Each row is followed by its class. Each block has new classes.
[-1.22  4.87  0.42  2.91  3.50 -0.23  0.17  1.49  1.25  2.18 -1.41 -3.64
  2.25 -1.45  1.96  0.67 -0.78  0.13 -0.66  1.15 -3.28 -0.33  0.48 -0.51
  0.58  0.82 -1.68] : <35>
[-1.88  1.39 -1.36  1.90  0.76 -0.57  0.04  0.05  0.42  0.18 -0.96 -1.31
  1.42 -1.35  0.40 -0.37 -1.58  1.11 -1.36 -0.38  0.08 -0.02 -0.42 -0.32
  0.62 -1.84 -0.24] : <32>
[-1.83  0.27 -0.05  3.50  1.12 -1.12  0.37  0.30 -0.89 -0.97 -0.57 -0.38
  1.01  0.62 -0.50  0.07 -0.04 -0.57 -0.21 -0.55  4.29  0.31 -0.33  0.14
  0.68  1.63  1.32] : <32>
[-1.51  3.10 -0.59  2.74  1.23 -0.91  0.36  0.19  0.15 -0.62 -1.07 -0.21
  2.04 -1.22  0.13  0.55 -1.08 -1.40 -0.85  0.31  2.52  0.02  0.40 -0.01
  2.01  1.99  0.44] : <40>
[-0.88  4.14  1.32  3.06  3.50 -0.61  0.83  2.50  1.12  4.06 -1.07 -2.68
  3.10 -0.22  2.33  0.73  0.90 -0.34  0.60  2.20 -3.58 -0.48  1.08 -0.23
 -0.58  3.44 -0.46] : <35>
[-1.72  0.03 -0.52  1.75  2.33  0.22  0.03  2.48 -0.46  3.92 -1.79 -1.86
  2.11 -0.31  1.56  0.51  1.53  2.35  1.44  1.11 -1.03 -0.13  0.94  0.10
  0.21 -0.16  1.16] : <35>
[-2.39  0.72 -0.92  2.81  0.40 -1.08  0.36  1.25 -0.60 -0.08 -0.85 -0.86
  1.66 -0.37 -0.22 -0.09 -0.03 -1.14  0.46  0.79  3.46  0.16  0.20  0.77
  0.70  2.12  1.79] : <32>
[-1.78  1.65  0.32  3.12  1.01 -1.42  0.65  0.28 -0.51 -1.50 -0.33 -2.06
  1.31 -0.38  2.16  0.70  1.34  0.75  0.71  0.46  3.71  0.13  0.50  0.83
 -0.02  5.48  0.73] : <33>
[-2.33  3.66  1.90  6.06  2.61 -1.46  0.85  0.16 -0.22  0.15  0.05 -1.77
  2.27  2.18  2.38  0.53  0.11 -0.26  0.13 -0.08  4.42 -0.66  0.67  0.11
  1.05  3.14  0.25] : <33>
[-3.00 -0.57 -0.88  4.55  0.40 -0.73 -0.11  0.69 -0.35  2.00 -0.51 -0.79
  2.12  2.24 -1.03 -0.68 -1.15  3.62  0.42 -0.28  2.73 -0.62  0.29  1.12
  1.37 -1.53  2.22] : <32>
[-1.16 -1.08 -2.67  2.00  1.14  0.55 -0.87  2.00  0.37  4.25 -1.09 -1.29
  1.09  0.73 -2.96 -0.44 -1.15  5.13  0.15  0.38 -5.02 -0.19 -0.17  0.09
  0.49 -4.73  0.87] : <38>
[-2.07  1.50 -0.34  1.06  1.38  0.02  0.40  2.11  0.20  2.45 -1.40 -1.14
  2.03 -2.66  0.90  0.26  1.04 -0.46  0.12  1.62 -0.84  0.09  0.52  0.29
  0.79  1.14  0.71] : <35>
[-1.15  1.62  0.38  7.42  2.13 -2.00 -0.49 -0.10 -0.09 -0.34  0.41 -0.71
  0.67  6.55 -2.23 -1.02 -3.17  4.18 -1.84 -1.24  3.06 -0.57 -0.05  0.07
  0.83 -1.96  0.24] : <38>
[-3.26  0.27 -1.45  4.69  1.19 -0.70 -1.70  2.01 -0.36  2.45 -1.06 -1.03
  2.65  0.77 -0.82 -0.17 -0.67  2.72  0.21  0.33  1.42 -0.95  0.10  0.33
  1.50  0.05  2.46] : <32>
[-0.89  0.88  0.89  0.64  2.32  0.54  0.71  1.14  0.33  2.47 -0.06 -1.75
  0.95  0.69  2.30  0.49  0.89  2.28  0.93  0.43 -1.21 -0.24  1.20 -0.57
 -0.09  0.27 -0.73] : <35>
[-0.36  0.57 -1.15  0.76  1.51  0.73 -0.21  3.61  0.34  4.74 -1.40 -1.11
  1.51 -0.99  0.09 -1.14 -0.11  2.25  1.86  1.59 -5.78 -0.53  0.66 -0.63
 -0.51 -1.15  0.15] : <35>
[-2.22  1.54 -1.48  5.46  1.44 -1.36 -0.01  1.99 -0.20  1.47 -1.29 -2.49
  2.17  1.30 -0.41 -0.19 -1.29  0.97 -0.61  0.67  0.07 -1.33 -0.26  0.65
  0.44  0.79  0.11] : <32>
[-1.92  0.68 -0.80  2.00  0.52  0.10 -0.12  0.68  0.24  0.36 -0.73 -0.48
  1.60 -0.03 -0.87 -0.24 -1.35  1.23 -0.38 -0.07  0.19 -0.21 -0.28  0.16
  0.71 -1.06  1.12] : <32>
[-0.89  0.03  0.09  0.89  3.37 -0.20  0.98  2.98  0.08  3.78 -0.65 -3.97
  1.35 -1.06  3.48  0.66  2.79  1.32  1.40  1.70 -2.99 -0.02  1.08  0.39
 -0.64  2.83 -1.52] : <35>
[-1.27  1.08 -1.71  1.15 -1.12 -0.67  0.13  3.94 -1.76  0.05 -1.64  0.59
  2.02 -3.90  0.63  1.77  3.97 -7.63  1.62  3.69 -0.53  0.47 -0.27  1.46
 -0.60  7.92  2.30] : <35>
[-2.62  0.24 -0.93  3.82  0.74 -0.41 -0.31  0.94  0.12  0.87 -0.50 -1.93
  1.69  1.03 -0.59 -0.61 -1.01  1.45 -0.35 -0.44  1.93  0.00 -0.27  0.01
  1.68 -1.51  1.08] : <32>
[-3.82 -1.20 -0.96  4.35  2.30 -1.13  0.00  0.33 -0.13  0.46  0.43 -2.27
  1.81  2.41  1.26  0.04  0.16  3.87  0.03 -0.83  4.33 -0.05 -0.23  0.77
  1.03 -0.52  1.43] : <32>
[-2.67  0.52 -0.23  0.33 -1.06  0.54  0.41 -0.38 -0.49 -0.38 -1.10  1.35
  1.59 -2.07 -0.74  0.02 -0.66 -0.92 -0.64  0.26  3.46  0.09 -0.27  0.21
  0.90 -0.46  1.75] : <32>
[-2.81 -4.43 -1.66  0.30  1.95  0.50  0.14  1.30 -0.69  1.39 -0.43 -3.27
  0.92 -1.19  1.47  0.16  1.80  4.82  0.87  0.27  1.42 -0.38 -0.11  0.94
  0.89 -2.03  0.16] : <35>
[-2.35  3.86  0.43  1.43  0.30  0.36  0.70  0.55  0.00  1.48 -1.54  0.48
  2.59 -2.41  1.27  0.53  0.01 -2.99  1.40  1.09  1.72  0.01  0.83  0.01
  0.93  2.43  1.07] : <33>

Each row is followed by its class. Each block has new classes.
[-0.86  1.77 -0.28 -0.19 -0.92 -1.16 -1.70 -3.37  2.30 -0.13 -1.87 -1.53
  1.46  3.32  1.72  1.32  1.38 -3.10 -0.77  0.31 -0.87  2.73 -2.58  1.19
 -0.80  1.56 -0.68] : ruk
[-0.41  0.42  0.68 -2.29  0.90  0.87  0.37  0.44 -0.43  0.71 -0.88 -1.04
  1.31  1.28 -0.40  1.44 -2.88  0.94 -0.38  1.19  3.27  1.88 -0.36 -1.06
  0.44  0.73  0.35] : mifo
[ 0.65  2.04  1.14 -1.61  0.71 -1.38 -2.89 -0.66  1.85 -0.67 -0.79 -1.01
  2.39  0.69 -0.57  1.49 -2.44  1.14 -1.49  2.75  3.65  0.35 -1.59 -2.42
  0.72 -0.39 -2.76] : mifo
[-1.12  0.05 -0.37  1.13  2.81 -0.65 -0.19 -0.93  3.67 -0.29 -2.15 -0.40
 -0.24 -1.18 -0.10  4.97 -2.20  0.70 -0.99  1.47 -0.10 -1.57 -1.08  1.68
  1.98 -0.45  0.76] : mifo
[ 0.12  0.68  0.79 -1.44  1.79 -0.49 -1.22 -0.08 -0.10 -1.16 -0.63 -3.15
  0.71 -0.15  0.87  0.53 -1.09  0.30 -1.73  1.76  2.62  0.41 -1.30  0.10
  1.71  0.09 -0.12] : mifo
[-0.61  1.20 -0.56  0.49  0.81 -0.47  1.01 -0.75  1.96 -0.04 -2.22  1.96
  1.22  2.28 -0.13  3.32  1.56  0.87  0.27 -1.03 -0.94 -0.60 -3.13  2.41
  0.99  1.29  0.52] : ruk
[ 1.27 -0.56  1.03 -1.54  0.78  1.25  0.64  0.91 -0.46  0.69 -1.70  0.28
  2.02 -0.27 -0.93  3.11  1.89  2.04  0.45  5.59  2.90  1.93  0.82 -1.17
  2.25  0.05 -0.75] : mifo
[-0.81  1.58 -0.72 -1.15  0.45  2.32 -1.45  1.14  0.42  0.66 -1.76  1.98
  2.43 -0.68  0.39 -0.96  1.78 -1.78  0.05  0.48 -1.19  0.22 -2.12 -1.38
  2.25 -0.66 -1.60] : ruk
[ 1.34 -0.24  2.73 -1.23  0.55 -0.24 -1.94  0.86 -1.81  0.23  2.11 -0.77
  3.29  0.44 -0.77  1.04 -1.43  0.69  0.61  4.17  3.08  1.75  2.59 -2.25
  0.44  0.24 -0.78] : mifo
[-0.57  0.53 -0.80 -2.44  0.90  1.21 -0.51  0.84 -0.49 -0.07 -2.00  2.76
  2.19 -0.36  1.64  0.04  2.97 -0.90  1.01  0.57 -1.12  1.45 -1.80  1.13
  4.24  0.75  0.35] : ruk
[ 0.72  0.12 -1.49  0.52 -0.56 -1.28 -1.23 -2.64  1.82  0.24 -0.99  1.87
 -0.25  1.69  0.86  1.03  0.26 -1.89  0.49 -1.02 -1.73  0.50  0.78  0.54
  0.49  1.86  0.06] : ruk
[-1.29  0.18 -0.03  0.59  0.64 -1.81  0.73  2.35 -0.76 -0.63  0.07 -1.75
  0.19 -2.72 -1.52  2.12 -0.41 -1.96  1.66  2.71  4.51  0.30  1.51  0.69
  0.98 -1.10  1.10] : mifo
[-1.57  0.89 -0.63 -1.63  0.56  1.73 -0.28 -0.13  2.32  0.25 -2.24  1.41
  2.05 -0.25  2.26  2.09  0.10  1.43 -0.88 -2.13 -0.34 -1.20 -4.26  1.23
 -1.80  1.08 -1.25] : ruk
[ 1.95  2.32  0.40 -0.72  0.42 -0.31 -3.96 -0.58 -0.96  0.66  1.44  2.11
  0.89  1.75  0.97  1.43 -5.31  0.72  0.00  2.15  1.59  1.32  5.09 -4.07
 -1.76 -0.59 -4.20] : mifo
[ 0.52  0.59  1.09  1.75  1.06 -1.03 -1.57 -0.67 -0.77  0.93  0.15  2.90
  0.14 -0.98 -1.11 -0.60 -0.03 -1.06 -0.42 -0.27  2.06 -0.84  0.09 -0.04
  0.60 -0.79 -0.98] : mifo
[ 0.04 -0.92  1.24  2.70  0.12 -2.68  0.49  0.05 -0.86  0.11  1.30 -0.90
  0.02 -1.06  0.14 -1.59 -3.57  1.04  2.12  0.11  3.73  0.04  1.89 -0.26
 -0.55 -0.90  3.28] : mifo
[ 0.36  1.46 -0.98 -0.48  0.03 -0.70 -2.60 -1.67  0.48 -1.31 -1.79 -1.10
  2.42 -0.67  1.64  0.03 -0.90 -1.83 -1.62 -0.99 -1.43  0.77 -1.46  1.25
  0.73  1.00 -1.34] : ruk
[-1.42  1.18 -3.03 -0.22  1.92  2.64  2.00  1.98  1.13  0.65 -1.46  3.60
 -0.04 -0.60 -2.52  0.86 -0.12  0.52  1.20 -2.70  1.60 -2.40 -4.18  1.48
  0.17 -1.03 -2.45] : ruk
[-0.15  0.72  3.42 -0.58  1.71 -0.02 -3.12 -0.08 -0.63 -0.02  0.05  1.45
  1.48  0.80 -0.61  2.41 -4.51 -1.13  0.37  4.82  1.76  2.70  4.49 -3.54
  1.06  0.67 -2.96] : mifo
